Here is a tiny trained network, its code and every weight. The questions are about switching its units off for an input and a target symbol, where a switched-off unit gives its printed mean instead of its output.

import numpy as np


def w(rows, s, z=0):
    codes = np.array(rows[::2]) - 128.0
    scale = np.full(codes.shape[1], s)
    scale[-1] = z or s
    return codes * scale


def f(y):
    return np.maximum(y, 0)


def softmax(a):
    e = np.exp(a - a.max(-1, keepdims=True))
    return e / e.sum(-1, keepdims=True)


def log_softmax(a):
    a = a - a.max(-1, keepdims=True)
    return a - np.log(np.exp(a).sum(-1, keepdims=True))


def net(x, mask):
    ids = ['βγδεζλμξστω'.index(c) for c in x.split()]
    T = len(ids)
    res = E[ids] + P[:T]
    r = res
    for j in range(3):
        rows = slice(3 * j, 3 * j + 3)
        q, k, v = (r @ M[0][rows].T for M in (Q, K, V))
        z = softmax(np.where(np.tri(T) > 0, q @ k.T / 3**0.5, -1e9)) @ v
        o = O[0][rows]
        res = res + np.where(mask[j], z, o[:, -1]) @ o[:, :-1]
    y = f(res @ A[0][:, :-1].T + A[0][:, -1])
    res = res + np.where(mask[3:7], y, B[0][:, -1]) @ B[0][:, :-1]
    return log_softmax(res[-1] @ U[:, :-1].T + U[:, -1])


Q, K, V, O, A, B = {}, {}, {}, {}, {}, {}
E = w([
[193,211,37],'β',
[37,204,130],'γ',
[194,83,64],'δ',
[112,185,69],'ε',
[242,86,121],'ζ',
[99,175,197],'λ',
[188,35,131],'μ',
[149,148,213],'ξ',
[96,103,58],'σ',
[176,142,152],'τ',
[2,18,117],'ω',
],0.016)
P = w([
[103,107,44],'0',
[128,107,92],'1',
[97,71,59],'2',
[58,43,38],'3',
[45,43,26],'4',
[48,13,13],'5',
[6,21,18],'6',
],0.002)
Q[0] = w([
[120,205,160],'head 0',
[64,171,118],'head 0',
[128,190,211],'head 0',
[44,66,107],'head 1',
[57,193,85],'head 1',
[159,170,77],'head 1',
[99,147,246],'head 2',
[187,62,202],'head 2',
[180,97,36],'head 2',
],0.013)
K[0] = w([
[96,105,180],'head 0',
[67,52,84],'head 0',
[117,89,208],'head 0',
[93,38,83],'head 1',
[48,116,157],'head 1',
[83,187,116],'head 1',
[154,199,160],'head 2',
[179,87,192],'head 2',
[107,2,119],'head 2',
],0.017)
V[0] = w([
[197,179,103],'head 0',
[155,175,204],'head 0',
[64,75,147],'head 0',
[131,190,172],'head 1',
[109,186,28],'head 1',
[160,100,112],'head 1',
[254,133,209],'head 2',
[73,52,122],'head 2',
[179,154,22],'head 2',
],0.0075)
O[0] = w([
[154,209,149,248],'head 0',
[254,126,175,99],'head 0',
[92,34,75,21],'head 0',
[157,156,51,50],'head 1',
[7,155,92,132],'head 1',
[109,69,143,199],'head 1',
[238,120,136,206],'head 2',
[70,79,140,178],'head 2',
[163,140,5,241],'head 2',
],0.0058,0.0011)
A[0] = w([
[29,135,173,224],'neuron 0',
[161,180,8,254],'neuron 1',
[108,156,225,87],'neuron 2',
[123,254,131,245],'neuron 3',
],0.0081,0.0057)
B[0] = w([
[135,129,196,217],'neuron 0',
[117,154,5,255],'neuron 1',
[144,38,148,149],'neuron 2',
[124,197,188,235],'neuron 3',
],0.011,0.0079)
U = w([
[162,26,122,201],'β',
[90,195,86,2],'γ',
[141,81,43,71],'δ',
[123,126,125,87],'ε',
[69,192,159,49],'ζ',
[162,142,253,59],'λ',
[67,69,162,194],'μ',
[64,95,82,194],'ξ',
[218,92,86,84],'σ',
[98,162,111,154],'τ',
[182,174,137,238],'ω',
],0.011,0.0074)

Each question gives the input, a string of symbols that net reads in full, and the target symbol t.
The units are the heads (3 rows each of Q, K, V and O) and the neurons (one row each of A and B). Each row of codes is followed by its name. A weight is (code - 128) times the scale printed after its matrix; where a second scale follows, it is the last column's (O, A, B and U).
mask holds one flag per unit, heads first, then neurons. A switched-off unit (its flag False) gives its mean, the last column of its rows in O or B, instead of its output. The means were averaged over made-up inputs and are rounded, as every weight is.
A unit's drop is (log p(t) with every unit on - log p(t) with that unit switched off) / (log p(t) with every unit on - log p(t) with every unit switched off).
The circuit of an input: a set's keep is (log p(t) with only the set's units on - log p(t) with every unit switched off) / (log p(t) with every unit on - log p(t) with every unit switched off). Starting from all 7 units, units are removed one at a time, each time the one whose removal leaves the highest keep (on an exact tie, the one counted first), for as long as the keep stays at least 0.8.
units of the circuit, in order: the units of the circuit, biggest drop first
most important unit: the unit with the biggest drop
heads that matter: for each layer, one digit per head in row order, 1 if its drop is at least 0.15 and else 0, layers parted by /
drop when u is switched off: that unit's drop, to one decimal
input τ τ ω σ σ, target μ: units of the circuit, in order => [head 2; neuron 0; neuron 1]
input λ γ τ ε, target γ: units of the circuit, in order => [neuron 1; head 1; neuron 3]
input σ λ τ ζ τ ω γ, target μ: heads that matter => 100
input γ τ δ, target δ: most important unit => neuron 1
input μ γ ω λ τ β, target γ: heads that matter => 010
input δ σ β, target γ: units of the circuit, in order => [neuron 1; neuron 3; head 1]
input τ ε λ, target λ: heads that matter => 000
input β ω τ ζ τ σ, target μ: units of the circuit, in order => [head 2; neuron 1]
input λ λ λ λ σ τ ω, target μ: heads that matter => 000
input σ λ λ, target λ: heads that matter => 001
input τ λ τ τ δ ε, target γ: drop when neuron 1 is switched off => 0.4
input ω τ ζ τ τ σ δ, target μ: drop when neuron 1 is switched off => 0.2
input μ λ μ ξ λ ζ γ, target ζ: drop when head 2 is switched off => 0.4
